Below are the code and all the weights of a small trained network. Each question names an input and a target symbol and asks about switching units off, where a switched-off unit gives its printed mean instead of its output.

import numpy as np


def w(rows, s, z=0):
    codes = np.array(rows[::2]) - 128.0
    scale = np.full(codes.shape[1], s)
    scale[-1] = z or s
    return codes * scale


def f(y):
    return y / 2 * (1 + np.tanh(0.7978845608 * (y + 0.044715 * y**3)))


def softmax(a):
    e = np.exp(a - a.max(-1, keepdims=True))
    return e / e.sum(-1, keepdims=True)


def log_softmax(a):
    a = a - a.max(-1, keepdims=True)
    return a - np.log(np.exp(a).sum(-1, keepdims=True))


def net(x, mask):
    ids = ['ΓΛΣΦαβζηθμπψ'.index(c) for c in x.split()]
    T = len(ids)
    res = E[ids] + P[:T]
    u = 0
    for l in range(2):
        r = res
        for j in range(2):
            rows = slice(3 * j, 3 * j + 3)
            q, k, v = (r @ M[l][rows].T for M in (Q, K, V))
            z = softmax(np.where(np.tri(T) > 0, q @ k.T / 3**0.5, -1e9)) @ v
            o = O[l][rows]
            res = res + np.where(mask[u + j], z, o[:, -1]) @ o[:, :-1]
        u += 2
        y = f(res @ A[l][:, :-1].T + A[l][:, -1])
        res = res + np.where(mask[u : u + 4], y, B[l][:, -1]) @ B[l][:, :-1]
        u += 4
    return log_softmax(res[-1] @ U[:, :-1].T + U[:, -1])


Q, K, V, O, A, B = {}, {}, {}, {}, {}, {}
E = w([
[160,135,161,167,119,170,81,107],'Γ',
[104,251,142,66,155,110,98,176],'Λ',
[115,191,148,98,139,112,82,90],'Σ',
[91,171,111,81,144,83,91,147],'Φ',
[101,103,83,85,83,133,89,156],'α',
[149,173,119,96,68,135,60,154],'β',
[151,153,151,138,103,127,33,77],'ζ',
[95,106,111,103,151,140,140,88],'η',
[147,118,98,81,121,92,57,98],'θ',
[202,97,95,109,173,107,146,128],'μ',
[80,156,124,121,168,94,122,97],'π',
[138,112,121,102,98,189,119,139],'ψ',
],0.023)
P = w([
[74,166,54,250,104,166,132,103],'0',
[94,102,218,73,112,100,176,131],'1',
[70,136,74,88,177,184,128,122],'2',
[144,91,194,78,93,102,185,141],'3',
[136,130,98,110,180,169,105,132],'4',
[105,99,210,114,88,112,181,123],'5',
[173,117,106,110,180,170,101,146],'6',
[129,83,192,99,81,128,205,138],'7',
[187,111,104,116,174,163,110,149],'8',
[116,95,200,97,85,113,177,126],'9',
[186,102,116,143,170,157,112,135],'10',
[171,59,183,96,59,122,175,167],'11',
],0.013)
Q[0] = w([
[123,153,179,172,185,162,94,91],'0.h1',
[114,175,163,97,172,143,139,128],'0.h1',
[114,146,112,130,81,137,111,77],'0.h1',
[103,133,165,86,255,140,197,127],'0.h2',
[72,46,18,107,187,135,103,107],'0.h2',
[50,113,92,123,70,183,210,203],'0.h2',
],0.0089)
K[0] = w([
[149,118,192,175,156,191,76,161],'0.h1',
[111,65,123,151,109,130,119,169],'0.h1',
[149,193,146,115,77,124,78,129],'0.h1',
[136,160,149,148,207,86,163,121],'0.h2',
[104,1,72,134,158,65,142,53],'0.h2',
[111,152,135,129,89,192,134,246],'0.h2',
],0.0071)
V[0] = w([
[99,185,127,125,8,205,99,93],'0.h1',
[174,177,194,3,171,64,79,87],'0.h1',
[42,180,85,121,180,143,185,120],'0.h1',
[47,140,77,70,81,2,53,243],'0.h2',
[126,33,132,203,230,92,109,122],'0.h2',
[93,51,49,54,139,127,214,92],'0.h2',
],0.0069)
O[0] = w([
[113,100,118,24,87,253,106,111,93],'0.h1',
[93,179,143,43,166,130,123,161,254],'0.h1',
[71,169,186,185,153,165,116,103,83],'0.h1',
[63,121,58,88,189,81,157,59,187],'0.h2',
[73,164,111,203,129,141,105,89,73],'0.h2',
[69,138,147,134,170,160,178,138,149],'0.h2',
],0.011,0.0052)
A[0] = w([
[173,26,188,71,137,86,221,108,206],'0.n1',
[75,198,176,95,94,48,135,254,222],'0.n2',
[68,123,179,2,136,133,109,86,205],'0.n3',
[74,81,217,103,155,58,145,157,254],'0.n4',
],0.0072,0.0035)
B[0] = w([
[86,173,186,190,89,133,66,103,210],'0.n1',
[111,119,130,187,136,166,116,88,205],'0.n2',
[166,123,153,213,137,114,140,157,251],'0.n3',
[206,28,161,2,41,184,114,136,191],'0.n4',
],0.012,0.015)
Q[1] = w([
[219,98,90,148,153,91,194,135],'1.h1',
[112,80,228,221,58,77,107,143],'1.h1',
[89,176,60,143,194,254,71,79],'1.h1',
[64,99,24,84,177,153,111,143],'1.h2',
[101,196,84,114,85,151,123,42],'1.h2',
[64,21,223,190,74,44,116,145],'1.h2',
],0.0081)
K[1] = w([
[119,79,200,94,96,96,77,111],'1.h1',
[134,73,51,245,62,160,86,7],'1.h1',
[106,163,100,94,201,165,29,254],'1.h1',
[109,112,176,45,161,153,104,131],'1.h2',
[81,105,172,140,123,162,122,98],'1.h2',
[138,135,57,216,131,192,98,81],'1.h2',
],0.0085)
V[1] = w([
[125,110,104,201,157,178,181,144],'1.h1',
[192,125,90,130,146,83,102,176],'1.h1',
[78,133,200,187,144,56,106,76],'1.h1',
[157,161,185,159,106,194,101,70],'1.h2',
[173,64,144,121,145,242,131,126],'1.h2',
[143,88,76,140,122,129,61,3],'1.h2',
],0.011)
O[1] = w([
[108,176,26,156,19,112,92,69,179],'1.h1',
[166,102,103,117,154,223,73,2,148],'1.h1',
[120,70,69,102,135,74,122,172,118],'1.h1',
[167,161,109,71,148,201,183,148,249],'1.h2',
[155,248,116,138,126,133,207,83,226],'1.h2',
[123,115,77,227,153,173,191,137,238],'1.h2',
],0.0091,0.015)
A[1] = w([
[53,126,135,133,46,227,102,71,193],'1.n1',
[143,69,254,220,131,164,30,110,114],'1.n2',
[102,238,59,143,197,205,156,80,252],'1.n3',
[78,131,35,189,218,41,133,60,190],'1.n4',
],0.0064,0.0034)
B[1] = w([
[175,162,131,118,243,10,147,103,196],'1.n1',
[13,130,66,66,254,105,228,86,162],'1.n2',
[67,17,147,81,60,124,22,156,252],'1.n3',
[239,219,186,87,147,191,43,138,141],'1.n4',
],0.0083,0.028)
U = w([
[72,131,38,84,118,198,66,127,200],'Γ',
[151,130,80,14,145,133,138,177,251],'Λ',
[255,189,147,100,152,128,182,176,139],'Σ',
[104,55,139,144,117,79,99,140,14],'Φ',
[126,109,181,194,105,80,109,150,213],'α',
[136,162,166,110,145,133,129,98,81],'β',
[163,92,126,159,109,167,145,152,16],'ζ',
[131,161,70,91,99,138,173,155,98],'η',
[125,126,40,128,151,176,167,137,90],'θ',
[157,122,91,86,104,62,142,99,183],'μ',
[151,71,119,136,89,95,134,170,25],'π',
[139,153,179,100,80,86,124,140,63],'ψ',
],0.0077,0.003)

Each question gives the input, a string of symbols that net reads in full, and the target symbol t.
The units are the heads (3 rows each of Q, K, V and O) and the neurons (one row each of A and B). Each row of codes is followed by its name. A weight is (code - 128) times the scale printed after its matrix; where a second scale follows, it is the last column's (O, A, B and U).
mask holds one flag per unit, layer by layer, with each layer's heads first. A switched-off unit (its flag False) gives its mean, the last column of its rows in O or B, instead of its output. The means were averaged over made-up inputs and are rounded, as every weight is.
A unit's drop is (log p(t) with every unit on - log p(t) with that unit switched off) / (log p(t) with every unit on - log p(t) with every unit switched off).
The circuit of an input: a set's keep is (log p(t) with only the set's units on - log p(t) with every unit switched off) / (log p(t) with every unit on - log p(t) with every unit switched off). Starting from all 12 units, units are removed one at a time, each time the one whose removal leaves the highest keep (on an exact tie, the one counted first), for as long as the keep stays at least 0.8.
units of the circuit, in order: the units of the circuit, biggest drop first
unit that matters most: the unit with the biggest drop
top k neurons: the k neurons with the biggest drops, biggest first
top k neurons in layer l: the k neurons of layer l with the biggest drops, biggest first
input Σ β μ ψ π ζ Λ, target Γ: units of the circuit, in order : (0.n2 1.n3)
input θ μ μ Λ μ ζ, target θ: top 2 neurons in layer 0 : (0.n4 0.n3)
input θ η Λ μ μ η β θ β β, target θ: units of the circuit, in order : (1.h2 1.n2 1.n3 0.n4)
input β ψ β θ ψ θ, target β: units of the circuit, in order : (0.h1 1.h1 0.n1 0.h2)
input Λ Λ β μ θ μ α μ μ μ μ Λ, target Λ: unit that matters most : 1.h2
input θ μ α Γ Φ μ θ, target Λ: top 3 neurons : (0.n2 0.n1 0.n4)
input β ζ ζ μ Λ ζ ζ Γ β μ μ β, target β: top 3 neurons in layer 1 : (1.n2 1.n1 1.n3)
input μ α μ Γ, target μ: units of the circuit, in order : (1.h1 1.n1 0.h1)
input Σ θ μ ζ β μ θ β Σ ζ β, target Σ: units of the circuit, in order : (1.h1 1.n3)
input μ Σ Λ Γ Φ μ Γ θ β β θ θ, target μ: units of the circuit, in order : (1.h1 0.n1 1.n1 0.n4)
input β μ θ μ Σ Λ μ β θ ζ, target β: units of the circuit, in order : (0.h1 1.h1 0.h2 0.n1)
input Λ Λ ζ μ π β μ β β μ, target Λ: top 3 neurons : (0.n4 0.n2 1.n2)
input μ β μ θ β β θ β β β, target μ: units of the circuit, in order : (1.h1 0.n1 0.h2 1.n1)
input ζ β μ ζ β β β, target Σ: top 2 neurons : (0.n3 1.n3)
input μ μ α μ θ μ Γ μ Γ α θ, target Λ: units of the circuit, in order : (0.n1 1.h1)
input ζ μ μ β, target ζ: top neuron : (1.n3)
input Σ β μ β β Γ, target Σ: units of the circuit, in order : (1.n3 1.h1)
input β Φ μ μ ψ α β μ, target β: units of the circuit, in order : (0.n1 0.h1 1.h1 1.n2)
input ψ μ α β μ ψ μ π θ β Γ μ, target ψ: top 2 neurons : (1.n3 0.n1)
input θ ψ ψ μ, target θ: top 2 neurons : (1.n2 1.n3)
input μ μ Γ μ ζ θ Γ θ μ Λ α μ, target μ: unit that matters most : 0.n1
input μ μ Λ μ μ Σ μ θ μ θ μ, target Σ: units of the circuit, in order : (1.n3 1.h1)
input θ μ μ μ μ μ θ μ Σ β, target θ: top 4 neurons : (1.n2 1.n3 0.n2 0.n1)
input Σ Σ β μ β ζ, target Σ: top 2 neurons : (1.n3 0.n2)
